Below are the code and all the weights of a small trained network. Each question names an input and a class and asks about switching units off, where a switched-off unit gives its printed mean instead of its output.

import numpy as np


def w(rows, s, z=0):
    codes = np.array(rows[::2]) - 128.0
    scale = np.full(codes.shape[1], s)
    scale[-1] = z or s
    return codes * scale


def f(y):
    return np.maximum(y, 0)


def log_softmax(a):
    a = a - a.max(-1, keepdims=True)
    return a - np.log(np.exp(a).sum(-1, keepdims=True))


def net(x, mask):
    res = np.array(x, float).reshape(1, 7) / 4 @ E
    y = f(res @ A[0][:, :-1].T + A[0][:, -1])
    res = res + np.where(mask, y, B[0][:, -1]) @ B[0][:, :-1]
    return log_softmax(res[-1] @ U[:, :-1].T + U[:, -1])


A, B = {}, {}
E = w([
[106,73,81,79,22,96,223,204],'x0',
[158,22,65,200,76,156,128,150],'x1',
[178,120,72,140,78,69,68,106],'x2',
[2,135,171,140,80,140,134,151],'x3',
[108,193,47,205,233,50,200,211],'x4',
[119,146,131,157,225,82,102,124],'x5',
[89,183,147,70,89,45,73,137],'x6',
],0.0081)
A[0] = w([
[46,106,116,194,56,100,172,179,134],'neuron 0',
[143,184,35,32,65,26,142,178,127],'neuron 1',
[62,95,112,118,70,12,174,133,3],'neuron 2',
[173,71,10,195,141,136,218,200,168],'neuron 3',
[69,130,127,72,224,113,128,189,111],'neuron 4',
[162,245,193,93,232,151,123,84,207],'neuron 5',
[201,103,88,129,128,106,151,70,215],'neuron 6',
[168,153,115,47,74,62,101,207,187],'neuron 7',
[240,97,85,172,172,109,38,66,188],'neuron 8',
[82,73,100,97,43,167,188,149,220],'neuron 9',
[149,136,144,100,76,71,108,216,61],'neuron 10',
[154,64,175,13,1,244,144,8,164],'neuron 11',
],0.0077,0.0044)
B[0] = w([
[234,156,151,111,113,41,80,90,183],'neuron 0',
[83,95,188,245,113,90,196,46,213],'neuron 1',
[144,112,170,128,177,69,178,46,171],'neuron 2',
[135,154,107,105,64,134,76,211,215],'neuron 3',
[107,163,64,173,188,136,157,157,182],'neuron 4',
[104,228,61,142,196,2,204,87,248],'neuron 5',
[157,112,167,154,144,76,75,164,182],'neuron 6',
[172,147,175,181,120,85,181,97,201],'neuron 7',
[194,116,78,21,216,88,105,129,214],'neuron 8',
[137,166,164,141,117,101,92,188,207],'neuron 9',
[111,77,139,166,180,97,157,115,161],'neuron 10',
[140,54,244,188,17,91,108,126,253],'neuron 11',
],0.0093,0.013)
U = w([
[134,109,153,154,2,125,122,177,181],'0',
[138,112,107,44,112,233,172,93,3],'1',
[97,194,75,145,166,113,228,115,126],'2',
[126,77,65,93,97,135,79,104,69],'3',
[165,121,165,136,104,92,187,21,226],'4',
[208,188,98,58,176,89,96,159,229],'5',
[120,144,112,105,66,161,196,100,66],'6',
[173,59,93,144,159,216,103,117,52],'7',
],0.0095,0.0034)

Each question gives the input, the list of numbers given to net, and the class t.
The units are the neurons (one row each of A and B). Each row of codes is followed by its name. A weight is (code - 128) times the scale printed after its matrix; where a second scale follows, it is the last column's (A, B and U).
mask holds one flag per neuron, in row order. A switched-off neuron (its flag False) gives its mean, the last column of its row in B, instead of its output. The means were averaged over made-up inputs and are rounded, as every weight is.
A unit's drop is (log p(t) with every unit on - log p(t) with that unit switched off) / (log p(t) with every unit on - log p(t) with every unit switched off).
The circuit of an input: a set's keep is (log p(t) with only the set's units on - log p(t) with every unit switched off) / (log p(t) with every unit on - log p(t) with every unit switched off). Starting from all 12 units, units are removed one at a time, each time the one whose removal leaves the highest keep (on an exact tie, the one counted first), for as long as the keep stays at least 0.8.
units of the circuit, in order: the units of the circuit, biggest drop first
top k neurons: the k neurons with the biggest drops, biggest first
drop of u: that unit's drop, to one decimal
input [-8,-7,3,-5,7,4,8], class 2: units of the circuit, in order : neuron 5
input [1,5,0,-1,4,-4,-7], class 5: top 3 neurons : neuron 11; neuron 1; neuron 0
input [7,0,8,-6,0,-5,-3], class 0: top 2 neurons : neuron 3; neuron 5
input [-3,6,6,-3,-5,1,-2], class 3: units of the circuit, in order : neuron 8; neuron 5; neuron 11; neuron 7
input [-2,-7,-1,0,-2,-1,6], class 2: units of the circuit, in order : neuron 5; neuron 0
input [-4,4,8,1,-5,1,-1], class 3: top 2 neurons : neuron 8; neuron 5
input [-6,4,-6,-4,-3,1,2], class 5: top 2 neurons : neuron 1; neuron 8
input [-6,8,2,3,0,2,-2], class 5: top 3 neurons : neuron 8; neuron 11; neuron 1
input [6,7,4,-8,8,0,-5], class 5: top 2 neurons : neuron 8; neuron 11
input [-1,0,-5,-1,4,-8,-8], class 0: top 2 neurons : neuron 8; neuron 5
input [-6,5,4,2,-2,1,-8], class 5: top 2 neurons : neuron 8; neuron 1
input [4,6,1,-5,1,-3,-6], class 0: top 2 neurons : neuron 5; neuron 3
input [2,1,5,-4,1,3,-1], class 5: top 2 neurons : neuron 11; neuron 8
input [-8,-2,-3,-2,1,8,5], class 2: units of the circuit, in order : neuron 5
input [-1,7,8,2,-4,-1,1], class 0: top 2 neurons : neuron 11; neuron 5
input [-2,-3,2,-5,3,-5,0], class 5: top 2 neurons : neuron 11; neuron 8
input [5,-6,-1,2,5,-4,7], class 4: drop of neuron 1 : 0.2
input [8,3,7,7,-2,7,4], class 4: drop of neuron 4 : 0.0
input [0,7,8,3,0,8,-8], class 5: drop of neuron 8 : 0.1
input [-7,-4,3,-3,-6,5,-8], class 5: units of the circuit, in order : neuron 8
